Below is a small trained network, with its code and all its weights. Each question gives an input and a target symbol and asks what happens when units are switched off, that is, made to give their printed mean instead of their output.

import numpy as np


def w(rows, s, z=0):
    codes = np.array(rows[::2]) - 128.0
    scale = np.full(codes.shape[1], s)
    scale[-1] = z or s
    return codes * scale


def norm(h):
    return h / np.sqrt((h * h).mean(-1, keepdims=True) + 1e-5)


def f(y):
    return np.maximum(y, 0)


def softmax(a):
    e = np.exp(a - a.max(-1, keepdims=True))
    return e / e.sum(-1, keepdims=True)


def log_softmax(a):
    a = a - a.max(-1, keepdims=True)
    return a - np.log(np.exp(a).sum(-1, keepdims=True))


def net(x, mask):
    ids = ['ΔΛΞΣΨαβγζημω'.index(c) for c in x.split()]
    T = len(ids)
    res = E[ids] + P[:T]
    u = 0
    for l in range(3):
        r = norm(res)
        for j in range(2):
            rows = slice(2 * j, 2 * j + 2)
            q, k, v = (r @ M[l][rows].T for M in (Q, K, V))
            z = softmax(np.where(np.tri(T) > 0, q @ k.T / 2**0.5, -1e9)) @ v
            o = O[l][rows]
            res = res + np.where(mask[u + j], z, o[:, -1]) @ o[:, :-1]
        u += 2
        y = f(norm(res) @ A[l][:, :-1].T + A[l][:, -1])
        res = res + np.where(mask[u : u + 4], y, B[l][:, -1]) @ B[l][:, :-1]
        u += 4
    return log_softmax(norm(res)[-1] @ U[:, :-1].T + U[:, -1])


Q, K, V, O, A, B = {}, {}, {}, {}, {}, {}
E = w([
[184,101,94,73,136,148,118,113],'Δ',
[122,115,121,182,125,167,151,147],'Λ',
[167,113,117,133,118,180,95,198],'Ξ',
[230,146,58,95,148,202,201,202],'Σ',
[168,164,205,166,144,143,132,163],'Ψ',
[132,134,79,95,147,64,175,209],'α',
[103,128,150,167,114,7,146,159],'β',
[125,81,40,165,65,108,141,113],'γ',
[100,138,111,67,174,182,157,173],'ζ',
[107,160,172,95,105,122,95,166],'η',
[149,110,105,189,110,43,150,60],'μ',
[134,128,130,183,52,95,182,151],'ω',
],0.021)
P = w([
[206,125,202,53,3,147,204,88],'0',
[195,127,147,110,49,139,197,99],'1',
[172,111,115,131,74,131,183,108],'2',
[149,101,99,163,97,127,178,112],'3',
[121,90,91,182,122,120,165,113],'4',
[98,64,91,193,157,120,164,112],'5',
[85,69,99,202,171,127,158,102],'6',
[63,18,102,204,198,126,157,114],'7',
[57,7,105,215,208,119,139,114],'8',
],0.0066)
Q[0] = w([
[71,111,46,70,120,217,76,199],'L0H0',
[71,142,51,65,163,17,150,71],'L0H0',
[148,89,118,195,128,40,73,19],'L0H1',
[135,174,167,40,184,3,181,202],'L0H1',
],0.016)
K[0] = w([
[139,102,91,37,171,217,70,145],'L0H0',
[40,95,35,107,164,18,175,76],'L0H0',
[119,88,113,194,70,16,151,76],'L0H1',
[144,221,139,66,200,2,145,157],'L0H1',
],0.015)
V[0] = w([
[148,193,138,139,1,187,179,119],'L0H0',
[58,53,134,154,186,72,60,141],'L0H0',
[163,239,158,111,26,106,195,148],'L0H1',
[45,77,100,250,180,127,55,51],'L0H1',
],0.0055)
O[0] = w([
[89,56,141,222,160,209,151,157,254],'L0H0',
[154,239,74,108,79,90,111,88,10],'L0H0',
[117,154,51,231,194,153,56,132,218],'L0H1',
[247,82,186,125,140,253,161,191,39],'L0H1',
],0.0032,0.0033)
A[0] = w([
[124,121,163,122,116,156,52,169,54],'L0N0',
[199,167,116,65,77,146,39,105,120],'L0N1',
[66,172,179,107,116,131,7,140,5],'L0N2',
[147,104,131,106,90,160,119,108,113],'L0N3',
],0.017,0.0016)
B[0] = w([
[81,180,122,194,112,99,94,167,252],'L0N0',
[236,93,209,154,97,150,100,200,189],'L0N1',
[188,98,97,196,177,144,250,182,221],'L0N2',
[161,88,116,115,97,124,140,143,216],'L0N3',
],0.012,0.0036)
Q[1] = w([
[108,74,158,146,82,202,59,13],'L1H0',
[91,176,72,108,146,53,89,102],'L1H0',
[60,188,71,137,145,87,50,105],'L1H1',
[161,161,137,116,2,140,223,124],'L1H1',
],0.01)
K[1] = w([
[150,29,162,125,41,166,134,1],'L1H0',
[117,156,83,129,182,68,66,30],'L1H0',
[104,142,171,50,125,34,109,215],'L1H1',
[220,92,98,216,123,102,111,80],'L1H1',
],0.0079)
V[1] = w([
[143,97,102,155,92,138,101,1],'L1H0',
[184,166,154,136,159,120,99,123],'L1H0',
[151,142,205,69,34,144,201,102],'L1H1',
[183,205,136,164,88,180,132,109],'L1H1',
],0.0098)
O[1] = w([
[97,40,109,107,240,107,166,160,3],'L1H0',
[116,102,131,75,158,141,159,99,71],'L1H0',
[145,212,117,147,3,147,90,82,130],'L1H1',
[173,128,158,85,59,146,120,92,170],'L1H1',
],0.0055,0.0046)
A[1] = w([
[81,177,173,140,162,145,143,168,147],'L1N0',
[14,108,73,204,156,132,78,100,141],'L1N1',
[157,209,249,168,205,160,120,76,66],'L1N2',
[88,112,109,48,91,126,173,127,245],'L1N3',
],0.014,0.0013)
B[1] = w([
[115,123,76,177,168,143,132,112,243],'L1N0',
[99,91,121,96,245,154,151,151,253],'L1N1',
[239,183,140,84,172,203,106,169,212],'L1N2',
[167,211,91,193,71,178,83,112,203],'L1N3',
],0.012,0.0044)
Q[2] = w([
[110,17,127,56,161,207,157,62],'L2H0',
[142,163,188,65,238,69,64,193],'L2H0',
[37,92,197,91,97,196,110,225],'L2H1',
[155,193,86,134,107,143,7,177],'L2H1',
],0.015)
K[2] = w([
[188,6,116,131,179,183,151,84],'L2H0',
[96,154,183,68,195,104,46,151],'L2H0',
[63,106,220,105,123,186,117,218],'L2H1',
[180,186,114,81,131,130,41,164],'L2H1',
],0.017)
V[2] = w([
[23,113,58,111,193,141,114,186],'L2H0',
[192,133,201,66,87,150,88,120],'L2H0',
[231,168,171,146,2,122,66,109],'L2H1',
[184,111,138,142,171,103,123,158],'L2H1',
],0.0076)
O[2] = w([
[134,96,152,56,5,80,65,67,85],'L2H0',
[67,67,73,102,125,100,182,112,1],'L2H0',
[96,97,109,99,253,93,100,135,206],'L2H1',
[100,170,173,192,203,107,82,141,188],'L2H1',
],0.0042,0.0053)
A[2] = w([
[73,169,226,105,114,50,102,114,3],'L2N0',
[200,137,114,66,161,218,153,173,44],'L2N1',
[193,133,142,147,6,48,128,59,59],'L2N2',
[130,177,170,157,91,225,49,106,60],'L2N3',
],0.011,0.00062)
B[2] = w([
[6,137,195,190,60,97,237,97,145],'L2N0',
[41,120,145,65,43,21,252,141,254],'L2N1',
[196,189,180,172,2,195,54,40,193],'L2N2',
[82,84,237,150,54,206,169,34,205],'L2N3',
],0.0066,0.0071)
U = w([
[154,83,178,58,90,88,96,164,102],'Δ',
[25,46,191,106,163,159,175,122,108],'Λ',
[55,120,168,157,142,126,2,217,95],'Ξ',
[77,169,95,55,83,73,194,163,47],'Σ',
[171,221,183,89,193,158,134,136,22],'Ψ',
[120,230,61,117,126,45,54,160,85],'α',
[18,181,214,125,120,17,116,102,110],'β',
[137,66,4,114,94,159,81,118,18],'γ',
[33,182,93,99,144,202,96,56,127],'ζ',
[103,116,91,156,216,80,177,200,210],'η',
[175,122,138,154,193,55,112,18,79],'μ',
[175,192,163,193,35,141,169,154,253],'ω',
],0.0068,0.0031)

Each question gives the input, a string of symbols that net reads in full, and the target symbol t.
The units are the heads (2 rows each of Q, K, V and O) and the neurons (one row each of A and B). Each row of codes is followed by its name. A weight is (code - 128) times the scale printed after its matrix; where a second scale follows, it is the last column's (O, A, B and U).
mask holds one flag per unit, layer by layer, with each layer's heads first. A switched-off unit (its flag False) gives its mean, the last column of its rows in O or B, instead of its output. The means were averaged over made-up inputs and are rounded, as every weight is.
A unit's drop is (log p(t) with every unit on - log p(t) with that unit switched off) / (log p(t) with every unit on - log p(t) with every unit switched off).
The circuit of an input: a set's keep is (log p(t) with only the set's units on - log p(t) with every unit switched off) / (log p(t) with every unit on - log p(t) with every unit switched off). Starting from the 12 units with the biggest drops (on a tie, the unit counted first), units are removed one at a time, each time the one whose removal leaves the highest keep (on an exact tie, the one counted first), for as long as the keep stays at least 0.8.
circuit, biggest first: the units of the circuit, biggest drop first
most important unit: the unit with the biggest drop
k most important neurons: the k neurons with the biggest drops, biggest first
k most important neurons of layer l: the k neurons of layer l with the biggest drops, biggest first
which heads matter: for each layer, one digit per head in row order, 1 if its drop is at least 0.15 and else 0, layers parted by /
drop when u is switched off: that unit's drop, to one decimal
input Ξ α Ξ, target η: most important unit => L0N0
input Λ ω ω Λ, target η: 3 most important neurons => (L0N1 L1N1 L2N3)
input Ψ ζ γ Σ Ξ, target Ξ: which heads matter => 00 / 00 / 01
input ω ω Ψ Ψ, target Ψ: which heads matter => 01 / 00 / 00
input Ψ ζ μ ω Σ, target Σ: circuit, biggest first => (L2N1 L0N2)
input η μ γ β μ, target η: circuit, biggest first => (L1H0 L1N1)
input Ξ μ Ψ Ξ, target η: which heads matter => 10 / 00 / 00
input γ Λ ω ζ Λ Ψ ω α, target ω: 3 most important neurons => (L0N0 L1N2 L2N2)
input Ξ α μ Ξ μ ζ, target ζ: 3 most important neurons => (L1N3 L1N0 L0N2)
input ω Δ β Σ ω, target η: which heads matter => 01 / 00 / 10
input ω β Δ Λ ω μ Λ α, target ω: 3 most important neurons => (L0N1 L1N2 L2N2)
input μ Σ μ, target η: 4 most important neurons => (L0N2 L1N1 L0N1 L0N3)
input Σ ω ω β Ψ, target Ψ: 2 most important neurons => (L1N2 L0N3)
input η β Ξ, target Ξ: 2 most important neurons => (L0N0 L0N2)
input Ψ ω μ η Ψ μ ω ω Λ, target Λ: 2 most important neurons of layer 0 => (L0N2 L0N1)
input η γ α Λ Λ ζ Λ, target Λ: most important neuron of layer 1 => (L1N1)
input Λ Σ η Δ Δ ζ, target ζ: 3 most important neurons of layer 1 => (L1N3 L1N0 L1N2)
input Λ ω Δ, target Δ: drop when L2H1 is switched off => 0.2
input μ β ω Λ Δ ζ, target ω: drop when L0H0 is switched off => 0.9
input Δ Ξ α μ Ψ μ ζ, target ω: drop when L0N0 is switched off => 1.3
input β Ψ η Ξ Δ ζ γ Σ η, target η: drop when L1N0 is switched off => 0.0
input ζ γ Σ μ Δ μ Ξ Δ, target Δ: most important neuron of layer 1 => (L1N1)
input μ μ α, target α: 2 most important neurons of layer 2 => (L2N3 L2N1)
